[[-2.77 -2.21  3.09 -1.98]
 [ 3.18  6.06 -1.30  6.22]
 [-0.10  1.95  0.47  2.03]
 [-2.60 -4.67  1.23 -5.02]
 [-1.83 -0.26  1.97 -0.01]
 [-2.15 -1.24  2.64 -0.95]
 [ 0.48  3.19  1.33  3.55]
 [-0.75 -2.90 -0.50 -3.29]
 [-2.67 -5.47  1.23 -5.94]
 [-1.45 -3.67  0.08 -4.05]]
->
[[-2.77  3.09]
 [ 3.18 -1.30]
 [-0.10  0.47]
 [-2.60  1.23]
 [-1.83  1.97]
 [-2.15  2.64]
 [ 0.48  1.33]
 [-0.75 -0.50]
 [-2.67  1.23]
 [-1.45  0.08]]

[[-3.40 -5.53  1.73  3.31 -5.19 -0.96 -1.79  2.09]
 [-0.59 -6.17  3.10  1.67 -5.49 -1.88 -2.12  6.69]
 [-1.41 -5.93  0.52 -3.18  3.23 -6.29 -2.90 -6.58]
 [ 6.39  6.11  6.34 -4.57 -7.18  0.87 -2.45 -3.25]
 [ 7.02  3.10  6.98 -1.73 -2.80 -2.49 -5.67  3.11]
 [-3.43  2.06 -6.29  0.50 -5.47 -5.23 -5.52 -3.69]
 [-2.34  2.55 -1.42 -2.29  0.39 -2.64  6.11 -1.36]]
->
[[-3.40  1.73 -5.19 -1.79]
 [-0.59  3.10 -5.49 -2.12]
 [-1.41  0.52  3.23 -2.90]
 [ 6.39  6.34 -7.18 -2.45]
 [ 7.02  6.98 -2.80 -5.67]
 [-3.43 -6.29 -5.47 -5.52]
 [-2.34 -1.42  0.39  6.11]]

[[-4.22  2.88 -5.14 -2.61  4.90  0.65 -1.01  3.08  0.11 -0.01 -0.16  5.04]
 [ 1.75 -3.36 -3.61  6.97  4.99  0.38  0.05  5.36  2.85 -1.22  1.26  1.67]
 [-0.08 -5.91  0.48 -1.00  7.36  0.69  2.81  7.19 -2.54 -0.90 -1.00  1.39]
 [-3.16 -1.68 -3.39  3.92  5.08  3.11 -5.32 -3.32 -1.53 -1.58 -0.26  1.17]
 [ 2.84  1.47 -0.96  0.97 -0.09 -1.64  2.65  0.43 -3.22  1.94 -0.81  2.34]]
->
[[-4.22 -5.14  4.90 -1.01  0.11 -0.16]
 [ 1.75 -3.61  4.99  0.05  2.85  1.26]
 [-0.08  0.48  7.36  2.81 -2.54 -1.00]
 [-3.16 -3.39  5.08 -5.32 -1.53 -0.26]
 [ 2.84 -0.96 -0.09  2.65 -3.22 -0.81]]

[[-1.52  0.09 -1.88 -1.58  0.12 -0.27 -1.85  0.02 -1.76 -0.12 -2.32 -1.46
   0.21 -1.22 -1.29  0.05]
 [ 1.45  2.67  1.66 -2.91 -5.80 -3.05  1.65  0.32  1.59 -3.64  1.47  1.35
  -5.92 -3.56 -2.13  0.70]
 [ 1.40 -1.30  1.35  3.26  2.45  1.72  1.32 -0.22  1.29  1.97  1.88  1.40
   2.29  3.26  2.25 -0.49]]
->
[[-1.52 -1.88  0.12 -1.85 -1.76 -2.32  0.21 -1.29]
 [ 1.45  1.66 -5.80  1.65  1.59  1.47 -5.92 -2.13]
 [ 1.40  1.35  2.45  1.32  1.29  1.88  2.29  2.25]]

[[ 4.14 -0.22 -2.80 -6.00 -2.75  1.36 -5.75  3.33 -3.09]
 [-4.05 -2.18 -1.35  2.99  2.68  4.48 -5.86 -4.34  0.61]
 [-2.93 -2.11 -1.68  2.06  2.53  3.36 -4.31 -4.32 -0.04]
 [ 3.76  0.19 -3.12 -5.22 -3.33  1.68 -3.51  1.55 -3.30]
 [ 2.43  0.72 -4.07 -6.05 -3.80  4.54 -0.86  3.83 -2.78]
 [ 4.23  0.21 -2.87 -5.74 -3.80  2.39 -3.49  1.50 -3.36]
 [-4.06 -2.22 -1.19  2.95  2.08  3.06 -4.47  0.39 -0.59]]
->
[[ 4.14 -2.80 -2.75 -5.75 -3.09]
 [-4.05 -1.35  2.68 -5.86  0.61]
 [-2.93 -1.68  2.53 -4.31 -0.04]
 [ 3.76 -3.12 -3.33 -3.51 -3.30]
 [ 2.43 -4.07 -3.80 -0.86 -2.78]
 [ 4.23 -2.87 -3.80 -3.49 -3.36]
 [-4.06 -1.19  2.08 -4.47 -0.59]]

[[-5.34 -2.13  5.95  0.62 -0.32  0.40  1.75 -0.67  5.90  3.20]
 [-0.08 -1.12 -4.61  5.58  1.76 -4.97  1.18  0.61 -3.77 -4.35]]
->
[[-5.34  5.95 -0.32  1.75  5.90]
 [-0.08 -4.61  1.76  1.18 -3.77]]

[[ 6.86 -8.22  2.82]
 [ 7.30 -2.99  3.22]]
->
[[6.86 2.82]
 [7.30 3.22]]

[[ 0.42  0.94  1.77 -4.96  0.19 -2.11  0.64 -4.98 -1.41]
 [-2.70  2.12 -0.58 -3.88  0.17  3.81 -1.01 -1.05 -1.10]
 [-1.96  1.17 -0.87 -3.21 -0.10  4.44 -0.15 -1.33 -1.99]
 [-3.13  1.35 -2.61  0.44  0.37  4.96 -1.19  2.59  0.32]
 [ 0.13  1.95  2.37 -5.73  0.96 -3.39 -0.61 -5.09 -0.69]
 [ 5.29 -2.67  3.80 -1.27 -0.72 -7.51  2.91 -5.40 -1.46]
 [ 1.37  0.35  1.72 -1.56  1.36 -5.35 -0.54 -2.61  0.59]
 [-2.71  3.69  0.16 -4.13  2.92 -2.77 -3.37 -1.73  1.75]
 [-1.55  1.47  0.00 -3.64 -0.21  2.41 -0.01 -2.04 -1.24]
 [-1.69  1.32 -0.38 -3.55  0.14  2.87 -0.28 -1.82 -1.58]]
->
[[ 0.42  1.77  0.19  0.64 -1.41]
 [-2.70 -0.58  0.17 -1.01 -1.10]
 [-1.96 -0.87 -0.10 -0.15 -1.99]
 [-3.13 -2.61  0.37 -1.19  0.32]
 [ 0.13  2.37  0.96 -0.61 -0.69]
 [ 5.29  3.80 -0.72  2.91 -1.46]
 [ 1.37  1.72  1.36 -0.54  0.59]
 [-2.71  0.16  2.92 -3.37  1.75]
 [-1.55  0.00 -0.21 -0.01 -1.24]
 [-1.69 -0.38  0.14 -0.28 -1.58]]
